Group, then class
[ 16 -12  -2  -5   8  27  54   8  -2  -3 -19 -12  -2  -5  59 -12   0  -4
  -1]
(31).J
[  3  10  -5  -9   9   1 -17   4  -3  17  -3   8   3  -6  30  -3  -5   2
  11]
(29).U
[ -6   2   0 -22  11 -17  -7   2  -5 -12  -4   5   0  -9  30  -1 -11   0
  22]
(29).U
[  2   1   4  -9   0  -4  -3   1  -2  11   7  -4   1  -1  27 -13   6   2
   3]
(35).V
[-34   6  -4 -10   8  15  32   0   5   2 -10  13   4  -7  32  -4  -3   4
  10]
(29).U
[ 11  12   5  -4 -14  23   2  -3  -2  27   4  11   1  -7   5  -8   7  -2
 -13]
(31).B
[ 18  15  -2  -6  -6  10 -31  -7  -4  35   6  11  -4  -2  16 -12   8  -4
  -2]
(31).B
[ -1  19  -2 -15 -10 -18   3   0  -1  31  16  15  -3  -7   3 -15   5  -2
   1]
(35).F
[  0   8  -2 -12   0 -20 -10  -4  -1  27  12   7  -5  -7  13  -9   3   0
   9]
(35).F
[ -5  29  -2 -13 -20 -20 -78  -9  -4  49  21  19  -6  -5 -31  -4   8  -1
  -6]
(35).V
[  4  20   0  -7  -1  -7   9  -4  -7  38  18  12  -4   0   7 -15   8   2
  -2]
(35).F
[  3  12  -4 -10   4   4  33  -1   0  14  -4  13   5  -6  30  -6   7   3
  11]
(29).X
[ -1   7  -1 -15  -7 -13 -11  -3  -2  25  11   3  -2  -3   5 -11   7   0
   3]
(35).F
[ -2  10   0 -19  -5  11  16   2  -3  18   1   4   7  -5  33 -27   4  -5
  -2]
(31).B
[  8   9  -2  -6   0  12  10   2  -3  31  12   1  -3  -6  38 -12   6   0
  -3]
(31).J
[  6  10   1 -13   3  11  10   3  -5   3 -10   9   3 -11  38  -4  -1  -2
   4]
(29).X
[  6  12   0 -23   4  -9  10  -4  -6   9  -5   9   0 -10  41  -9  -3   0
  16]
(29).U
[ 10   9  -2 -10   0 -11 -18  -1  -2  20   0   5  -1   0  19  -8  -1 -10
  -3]
(31).J
[ 12   2  -3  -7  -4  12  -3   1   1  33  14  -2  -7  -3  25  -4   3  -1
 -11]
(31).J
[  0   7   0 -18   8   2   5  -7  -2   3  -5   5   3 -11  45  -3   2  -4
  13]
(29).U
[  1  16  -2 -19  -4  -5  -1  -1  -2   7  -4  13   6  -4  24  -3   0  -1
  11]
(29).X
[ 7 -3  3 -2  0  7 20  6  0  7  3 -7  1  2 11 -2  1 -3 -2]
(35).V
[  4   0   1 -19  16   8  15  -1  -4  -6 -20  -1   2 -12  65  -5  -3   1
  16]
(29).U
[ -2  17  -1  -5  -9 -23 -41  -7  -4  19  11   6   0  -2  -4  -5   1   0
   2]
(35).V
[ -1   3   1 -24   0 -17  12   1  -3 -13  -9   6   5  -5  25  -3   1  -2
  17]
(29).X
[  4  15   0  -4 -10   6 -21 -10  -4  25   8  14   0   1 -10  -1   9  -3
  -4]
(31).B
[  0  18  -3 -14  -3 -11 -11  -1  -3  24  17   6  -4  -6  14  -9   3 -12
   2]
(35).F
[  0  14  -5 -21   5  12  18  -1  -6  15   1  13   4  -4  43  11  -2   1
   6]
(29).U
[  5  15  -1 -11 -13 -16 -82  -5  -1  44  20   8  -2  -8  -3  -7  12  -1
  -4]
(35).V
[  6   8  -2 -16   2   1 -21   4   6  28   9  -3  -5  -6  34 -17  -2  -3
  -3]
(35).V
[  5  12   2 -14   2   0 -17  -3  -5   9 -16  13   2  -6  31  -3   1   1
  13]
(29).U
[  2   5  -3 -18  -2  -3   5   2  -4  -8  -9   5   4 -11  27  -5   3   0
  12]
(29).X
[ -7  12   1 -14  -6 -18 -47  -3   0  35  20   7  -2   6 -16 -10   3   5
   1]
(35).F
[  7  14   0   3 -12  16 -20  -7  -3  31   2  12   3   0  -7  -5  10   3
  -8]
(31).B
[  2  18   3 -18 -11 -10 -54  -2  -1  26  12   6   1 -10   5  -7   4  -2
  -5]
(35).V
[ -5  14  -2 -18   4  -9  28   0   0  -7  -6  21   1  -8  16  -3   2   1
  14]
(29).U
[ -4  19   3  -1 -37 -21 -62  -6  -3  21  13  14   2   1 -43  -8   8  -3
 -15]
(35).V
[ -8  21  -2 -11 -11   6 -63  -2   0  30  11   7  15  -2 -11  -2   5  -7
  -8]
(35).V
[ -3  15   0  -8  -3  -9  -7  -4  -1  32  14   4  -3 -11   7  -9   3   4
   6]
(35).F
[ 2  3 -1 -4 -2  5 13  2 -4 11  1  2 -3 -3 30 -9  0 -6 -3]
(35).V
[ 13  17   2  -7 -12  22 -21 -12  10  46   9   6   2   0  13  -9   7  -3
 -16]
(31).B
[12 12  1 -8 -5  2  6 -3 -1 17 -4 13 -2 -3 30 -8  6  1  5]
(31).B

Group, then class
[ -2  14  13   1   4   1   9  -3   9   3  25  -1  19   3  -4 -30   5   6
   4]
(61).pom
[ -9  21  13  -4  -3 -15  10   4  -2   5  16  -6  16   8   2 -45 -11  -2
  -7]
(61).pom
[-14  -9  -2   4  -5   2  -1  -4   4  -3  35  -5  10  -1   4 -94 -60  -7
 -19]
(56).Dedum
[  1  13   9  -1   5  -2  15   4   3   1  35  -7  26  10  11 -29   0   7
  -7]
(61).viv
[ -4  -4  13   1   2 -16  -2   2  19   5  36   5  33  16   7  27   1   2
  -5]
(59).Rir
[ -7 -18   2   1  -1 -11  -9  15  -3  -2  40 -14  10  -5  13 -95  -8  -3
  -8]
(56).Dedum
